Here is a tiny trained network, its code and every weight. The questions are about switching its units off for an input and a target symbol, where a switched-off unit gives its printed mean instead of its output.

import numpy as np


def w(rows, s, z=0):
    codes = np.array(rows[::2]) - 128.0
    scale = np.full(codes.shape[1], s)
    scale[-1] = z or s
    return codes * scale


def norm(h):
    return h / np.sqrt((h * h).mean(-1, keepdims=True) + 1e-5)


def f(y):
    return y / 2 * (1 + np.tanh(0.7978845608 * (y + 0.044715 * y**3)))


def softmax(a):
    e = np.exp(a - a.max(-1, keepdims=True))
    return e / e.sum(-1, keepdims=True)


def log_softmax(a):
    a = a - a.max(-1, keepdims=True)
    return a - np.log(np.exp(a).sum(-1, keepdims=True))


def net(x, mask):
    ids = ['αβγεζηθλμξπστ'.index(c) for c in x.split()]
    T = len(ids)
    res = E[ids] + P[:T]
    u = 0
    for l in range(2):
        r = norm(res)
        for j in range(2):
            rows = slice(3 * j, 3 * j + 3)
            q, k, v = (r @ M[l][rows].T for M in (Q, K, V))
            z = softmax(np.where(np.tri(T) > 0, q @ k.T / 3**0.5, -1e9)) @ v
            o = O[l][rows]
            res = res + np.where(mask[u + j], z, o[:, -1]) @ o[:, :-1]
        u += 2
        y = f(norm(res) @ A[l][:, :-1].T + A[l][:, -1])
        res = res + np.where(mask[u : u + 4], y, B[l][:, -1]) @ B[l][:, :-1]
        u += 4
    return log_softmax(norm(res)[-1] @ U[:, :-1].T + U[:, -1])


Q, K, V, O, A, B = {}, {}, {}, {}, {}, {}
E = w([
[70,49,55,132,167,141,117,85,95,237],'α',
[184,158,165,183,167,93,127,87,216,169],'β',
[72,141,127,107,125,150,61,198,184,181],'γ',
[113,156,78,190,188,72,64,151,143,143],'ε',
[121,117,118,92,12,160,123,54,125,189],'ζ',
[71,105,124,100,108,53,177,43,217,246],'η',
[82,133,181,114,168,162,119,98,76,136],'θ',
[168,55,110,107,125,79,144,35,67,137],'λ',
[85,197,102,174,160,47,225,210,88,135],'μ',
[12,76,92,191,2,83,99,150,168,36],'ξ',
[148,150,110,181,100,178,28,120,76,160],'π',
[97,187,7,211,101,202,154,128,172,94],'σ',
[114,208,83,142,76,101,107,107,178,199],'τ',
],0.021)
P = w([
[124,78,65,145,184,249,157,94,232,118],'0',
[114,99,117,168,166,211,172,94,181,134],'1',
[108,112,112,158,160,196,148,80,167,139],'2',
[107,121,117,152,148,180,138,79,155,138],'3',
[108,121,121,142,144,166,129,81,146,137],'4',
[113,130,126,137,139,155,125,92,143,136],'5',
[119,131,131,130,133,144,122,102,140,132],'6',
[126,137,143,125,129,134,119,109,137,131],'7',
[135,141,148,123,124,124,118,120,130,130],'8',
[147,140,152,114,119,114,115,126,129,130],'9',
[151,143,156,113,113,108,111,139,120,132],'10',
[167,145,160,108,109,97,107,142,120,131],'11',
[171,136,161,104,107,89,108,150,115,138],'12',
],0.013)
Q[0] = w([
[156,100,142,168,91,118,123,167,105,118],'L0H1',
[68,143,215,112,144,177,97,86,122,121],'L0H1',
[148,136,89,169,110,111,52,83,169,194],'L0H1',
[115,87,158,99,146,137,129,159,134,2],'L0H2',
[83,165,178,138,137,135,66,45,141,119],'L0H2',
[151,154,148,98,91,145,134,69,169,110],'L0H2',
],0.0094)
K[0] = w([
[23,73,97,153,113,110,154,90,182,81],'L0H1',
[108,193,178,58,177,115,107,92,97,89],'L0H1',
[102,134,153,51,74,2,60,166,51,169],'L0H1',
[213,188,70,87,200,208,180,99,150,193],'L0H2',
[125,142,134,84,159,40,87,139,70,202],'L0H2',
[83,104,52,85,164,189,125,162,73,149],'L0H2',
],0.008)
V[0] = w([
[103,104,196,124,60,93,99,153,106,25],'L0H1',
[207,240,137,75,154,38,84,89,149,139],'L0H1',
[94,127,154,132,171,158,146,104,66,112],'L0H1',
[145,123,75,157,19,188,185,101,170,56],'L0H2',
[178,2,55,140,114,96,125,98,119,116],'L0H2',
[158,187,164,38,189,142,111,23,101,109],'L0H2',
],0.0064)
O[0] = w([
[6,67,84,188,38,141,71,63,122,170,2],'L0H1',
[86,139,161,193,178,160,189,77,139,154,91],'L0H1',
[222,93,109,159,147,84,254,251,132,115,135],'L0H1',
[138,156,116,84,139,193,170,67,122,92,125],'L0H2',
[153,121,79,67,132,74,69,86,138,127,153],'L0H2',
[182,112,158,166,74,156,176,106,136,189,111],'L0H2',
],0.0089,0.0084)
A[0] = w([
[174,9,163,105,89,67,136,16,93,127,9],'L0N1',
[175,68,75,175,226,137,44,212,203,184,107],'L0N2',
[140,156,23,209,102,175,140,175,245,128,89],'L0N3',
[108,9,128,95,126,166,87,128,3,70,250],'L0N4',
],0.0055,0.0011)
B[0] = w([
[109,129,203,154,48,108,150,192,3,136,158],'L0N1',
[88,125,208,143,104,145,42,73,130,167,253],'L0N2',
[129,45,94,121,194,173,194,210,173,112,162],'L0N3',
[254,78,54,71,117,102,109,193,100,110,166],'L0N4',
],0.0075,0.006)
Q[1] = w([
[155,35,241,113,88,173,117,187,104,91],'L1H1',
[162,89,57,153,196,159,138,135,109,155],'L1H1',
[112,102,66,121,157,149,160,160,171,47],'L1H1',
[90,82,64,109,66,169,104,132,129,82],'L1H2',
[147,155,213,97,131,172,172,219,16,63],'L1H2',
[101,249,114,146,93,97,183,139,215,70],'L1H2',
],0.012)
K[1] = w([
[136,55,146,176,48,102,117,189,172,126],'L1H1',
[118,26,62,117,205,160,131,113,128,126],'L1H1',
[173,136,99,153,143,126,139,142,137,44],'L1H1',
[99,137,9,80,143,122,127,123,121,46],'L1H2',
[149,41,62,246,64,162,162,170,196,168],'L1H2',
[80,78,130,187,141,198,170,60,123,74],'L1H2',
],0.011)
V[1] = w([
[129,124,143,146,151,206,189,108,167,146],'L1H1',
[213,108,161,83,68,135,120,253,194,196],'L1H1',
[213,165,109,106,161,140,128,142,192,66],'L1H1',
[202,45,210,221,152,30,108,117,153,51],'L1H2',
[76,88,177,36,72,71,182,160,232,113],'L1H2',
[202,245,126,128,27,135,103,124,184,78],'L1H2',
],0.0065)
O[1] = w([
[148,125,108,117,72,2,84,162,114,82,171],'L1H1',
[57,240,105,108,91,149,68,54,156,119,253],'L1H1',
[55,76,193,221,79,105,158,94,61,158,182],'L1H1',
[153,77,188,177,170,108,150,59,118,55,77],'L1H2',
[49,74,193,67,130,103,197,84,146,166,78],'L1H2',
[123,208,174,155,120,139,125,39,74,74,83],'L1H2',
],0.0083,0.004)
A[1] = w([
[122,32,150,122,131,255,88,124,73,167,160],'L1N1',
[76,176,74,128,178,221,145,49,214,139,1],'L1N2',
[170,90,105,98,160,203,192,136,93,108,112],'L1N3',
[109,140,49,163,135,94,116,131,197,59,40],'L1N4',
],0.0084,0.006)
B[1] = w([
[119,161,152,165,84,106,170,144,139,63,253],'L1N1',
[131,111,188,155,128,122,156,123,2,146,165],'L1N2',
[150,96,153,118,87,142,85,176,173,152,160],'L1N3',
[141,27,105,107,152,120,139,87,93,171,136],'L1N4',
],0.015,0.005)
U = w([
[220,134,72,40,189,162,107,154,219,173,231],'α',
[186,131,194,139,193,149,162,13,201,48,142],'β',
[6,148,193,99,105,124,74,185,139,152,9],'γ',
[107,69,122,196,229,37,29,117,101,118,78],'ε',
[149,201,115,46,45,207,201,70,163,112,49],'ζ',
[91,101,164,58,152,77,188,68,193,179,142],'η',
[166,92,224,218,38,123,156,200,194,152,146],'θ',
[228,50,152,139,53,37,85,69,91,153,49],'λ',
[76,201,87,141,178,36,197,197,151,45,54],'μ',
[49,66,108,116,105,96,122,82,155,20,180],'ξ',
[169,195,68,209,82,137,69,123,114,48,52],'π',
[153,74,78,180,155,198,169,122,109,177,252],'σ',
[135,171,153,173,179,167,155,108,22,254,140],'τ',
],0.0091,0.004)

Each question gives the input, a string of symbols that net reads in full, and the target symbol t.
The units are the heads (3 rows each of Q, K, V and O) and the neurons (one row each of A and B). Each row of codes is followed by its name. A weight is (code - 128) times the scale printed after its matrix; where a second scale follows, it is the last column's (O, A, B and U).
mask holds one flag per unit, layer by layer, with each layer's heads first. A switched-off unit (its flag False) gives its mean, the last column of its rows in O or B, instead of its output. The means were averaged over made-up inputs and are rounded, as every weight is.
A unit's drop is (log p(t) with every unit on - log p(t) with that unit switched off) / (log p(t) with every unit on - log p(t) with every unit switched off).
The circuit of an input: a set's keep is (log p(t) with only the set's units on - log p(t) with every unit switched off) / (log p(t) with every unit on - log p(t) with every unit switched off). Starting from all 12 units, units are removed one at a time, each time the one whose removal leaves the highest keep (on an exact tie, the one counted first), for as long as the keep stays at least 0.8.
circuit, biggest first: the units of the circuit, biggest drop first
k most important neurons: the k neurons with the biggest drops, biggest first
k most important neurons of layer l: the k neurons of layer l with the biggest drops, biggest first
which heads matter: for each layer, one digit per head in row order, 1 if its drop is at least 0.15 and else 0, layers parted by /
input τ β τ α τ, target α: circuit, biggest first	L1H1, L0N3
input η τ η α α θ τ α α τ, target α: circuit, biggest first	L1H2, L1N1
input θ θ λ θ η θ π α, target α: circuit, biggest first	L1H1
input π θ η τ π μ τ π μ α λ α τ, target π: circuit, biggest first	L0H1, L1H2
input η η μ α α λ α λ π α τ α π, target α: circuit, biggest first	L1H1, L0N1
input θ α π α γ σ τ, target τ: circuit, biggest first	L0H1, L1N2
input ξ η τ η α τ λ λ α γ τ α, target α: 2 most important neurons of layer 0	L0N2, L0N4
input τ η η τ, target η: 3 most important neurons	L0N3, L0N2, L1N1
input λ γ α α α α θ η ζ τ π θ, target η: which heads matter	10 / 11
input α ζ α η μ α α α μ θ α ε α, target ε: which heads matter	01 / 11
input α θ ε σ ε τ π π η ε α τ, target π: circuit, biggest first	L0H1, L1H2
input α α α α ε τ α, target ε: 3 most important neurons of layer 0	L0N2, L0N3, L0N1
input θ α π τ α, target π: which heads matter	10 / 01
input τ λ τ, target λ: circuit, biggest first	L1H1, L0H2
input τ λ α τ, target λ: 2 most important neurons	L1N4, L0N1
input τ τ μ τ ζ γ λ α σ τ α ζ α, target ζ: which heads matter	01 / 11
input β γ μ τ ε θ λ α α β α, target β: which heads matter	01 / 11
input τ α τ θ α π τ τ β τ, target β: most important neuron	L0N2
input γ α α θ τ θ θ ε α, target θ: circuit, biggest first	L1N1, L0H2
input γ σ γ τ η λ α θ β τ, target η: circuit, biggest first	L0H1, L0N4, L1H2, L0N2
input α α π γ λ β α π β α σ, target σ: which heads matter	00 / 00
input α η τ ε τ, target ε: which heads matter	11 / 11
input ξ α α π α θ λ λ π α θ, target θ: circuit, biggest first	L0H1
input γ α γ γ π η θ α ξ θ, target θ: which heads matter	10 / 00
input τ α θ β α α α σ θ θ τ μ θ, target τ: which heads matter	11 / 10
input α τ π τ μ α α η α, target η: 3 most important neurons	L0N1, L1N1, L0N2
input τ η ζ θ α ε α θ, target α: which heads matter	00 / 10
input η α α μ α, target μ: circuit, biggest first	L1N1
